Below are the code and all the weights of a small trained network. Each question names an input and a class and asks about switching units off, where a switched-off unit gives its printed mean instead of its output.

import numpy as np


def w(rows, s, z=0):
    codes = np.array(rows[::2]) - 128.0
    scale = np.full(codes.shape[1], s)
    scale[-1] = z or s
    return codes * scale


def f(y):
    return np.maximum(y, 0)


def log_softmax(a):
    a = a - a.max(-1, keepdims=True)
    return a - np.log(np.exp(a).sum(-1, keepdims=True))


def net(x, mask):
    res = np.array(x, float).reshape(1, 7) / 4 @ E
    y = f(res @ A[0][:, :-1].T + A[0][:, -1])
    res = res + np.where(mask, y, B[0][:, -1]) @ B[0][:, :-1]
    return log_softmax(res[-1] @ U[:, :-1].T + U[:, -1])


A, B = {}, {}
E = w([
[165,221,160,16],'x0',
[129,127,122,125],'x1',
[5,254,144,171],'x2',
[150,149,113,145],'x3',
[146,142,150,154],'x4',
[91,100,72,86],'x5',
[100,103,94,95],'x6',
],0.0073)
A[0] = w([
[49,167,127,148,84],'n1',
[193,72,137,109,95],'n2',
[76,111,113,66,90],'n3',
[154,158,176,171,255],'n4',
[145,104,125,112,78],'n5',
[131,111,70,211,57],'n6',
[64,205,126,206,123],'n7',
[134,65,28,70,127],'n8',
[230,57,81,167,109],'n9',
[103,89,113,77,230],'n10',
[133,91,148,111,80],'n11',
[130,90,183,177,154],'n12',
[145,205,145,33,104],'n13',
[92,75,110,214,126],'n14',
[172,76,116,87,59],'n15',
[144,36,244,173,91],'n16',
[198,112,76,216,138],'n17',
[189,58,123,93,66],'n18',
[201,118,126,127,148],'n19',
[135,140,174,58,78],'n20',
[117,143,2,119,61],'n21',
[171,144,117,192,177],'n22',
[182,132,67,151,147],'n23',
[140,169,92,155,167],'n24',
[103,67,155,165,109],'n25',
[134,186,36,150,177],'n26',
[127,112,106,185,70],'n27',
[154,168,117,96,88],'n28',
[72,132,55,164,71],'n29',
[158,166,153,82,117],'n30',
[158,107,122,124,95],'n31',
[142,140,181,74,162],'n32',
[183,106,41,143,55],'n33',
[38,190,118,152,96],'n34',
],0.01,0.005)
B[0] = w([
[184,162,213,170,182],'n1',
[188,188,182,61,209],'n2',
[102,207,178,122,160],'n3',
[34,46,109,67,222],'n4',
[227,208,163,149,147],'n5',
[225,174,79,187,171],'n6',
[130,154,172,105,218],'n7',
[156,137,150,113,229],'n8',
[216,128,180,78,255],'n9',
[112,48,135,90,218],'n10',
[124,188,166,180,147],'n11',
[117,103,101,128,181],'n12',
[154,162,1,199,219],'n13',
[169,118,22,187,206],'n14',
[153,176,174,164,188],'n15',
[111,136,163,179,198],'n16',
[82,122,78,98,208],'n17',
[194,156,179,225,213],'n18',
[103,94,182,147,197],'n19',
[145,210,16,178,169],'n20',
[169,184,97,125,157],'n21',
[58,104,86,86,184],'n22',
[135,100,208,52,176],'n23',
[100,100,165,82,163],'n24',
[150,134,55,186,174],'n25',
[64,117,217,16,177],'n26',
[153,189,92,132,154],'n27',
[132,124,59,226,156],'n28',
[181,154,136,127,162],'n29',
[127,49,65,216,180],'n30',
[194,184,219,96,156],'n31',
[71,46,68,207,192],'n32',
[149,179,145,175,174],'n33',
[206,156,219,120,206],'n34',
],0.0051,0.0074)
U = w([
[150,172,246,109,53],'0',
[132,138,15,172,62],'1',
[98,93,147,85,253],'2',
],0.011,0.0059)

Each question gives the input, the list of numbers given to net, and the class t.
The units are the neurons (one row each of A and B). Each row of codes is followed by its name. A weight is (code - 128) times the scale printed after its matrix; where a second scale follows, it is the last column's (A, B and U).
mask holds one flag per neuron, in row order. A switched-off neuron (its flag False) gives its mean, the last column of its row in B, instead of its output. The means were averaged over made-up inputs and are rounded, as every weight is.
A unit's drop is (log p(t) with every unit on - log p(t) with that unit switched off) / (log p(t) with every unit on - log p(t) with every unit switched off).
The circuit of an input: a set's keep is (log p(t) with only the set's units on - log p(t) with every unit switched off) / (log p(t) with every unit on - log p(t) with every unit switched off). Starting from the 12 units with the biggest drops (on a tie, the unit counted first), units are removed one at a time, each time the one whose removal leaves the highest keep (on an exact tie, the one counted first), for as long as the keep stays at least 0.8.
circuit, biggest first: the units of the circuit, biggest drop first
top k neurons: the k neurons with the biggest drops, biggest first
drop of u: that unit's drop, to one decimal
input [-7,-7,-8,-7,-3,-1,0], class 0: top neuron : (n9)
input [6,5,-4,-2,-4,8,1], class 1: circuit, biggest first : (n13 n20)
input [-4,0,6,-2,-2,8,-2], class 0: circuit, biggest first : (n34 n1)
input [-5,8,-5,0,-1,-5,4], class 0: circuit, biggest first : (n9 n2)
input [-5,-2,-6,3,4,0,-3], class 0: circuit, biggest first : (n9 n2)
input [7,6,6,-7,-2,-8,-1], class 1: circuit, biggest first : (n13 n30)
input [-7,-6,-8,1,-1,1,7], class 0: circuit, biggest first : (n9 n2 n18)
input [-6,-4,6,8,6,-4,-6], class 2: top 2 neurons : (n4 n22)
input [6,0,7,8,4,-6,5], class 2: top 2 neurons : (n4 n13)
input [5,7,-4,-5,5,2,4], class 1: top 2 neurons : (n13 n20)
input [3,-4,4,-6,-2,-4,-6], class 2: drop of n32 : 0.1
input [4,-6,4,7,8,-8,4], class 2: drop of n4 : 0.3
input [6,-1,4,-1,-6,3,6], class 1: drop of n8 : 0.0
input [-6,8,3,-5,6,-1,-5], class 1: circuit, biggest first : (n14)
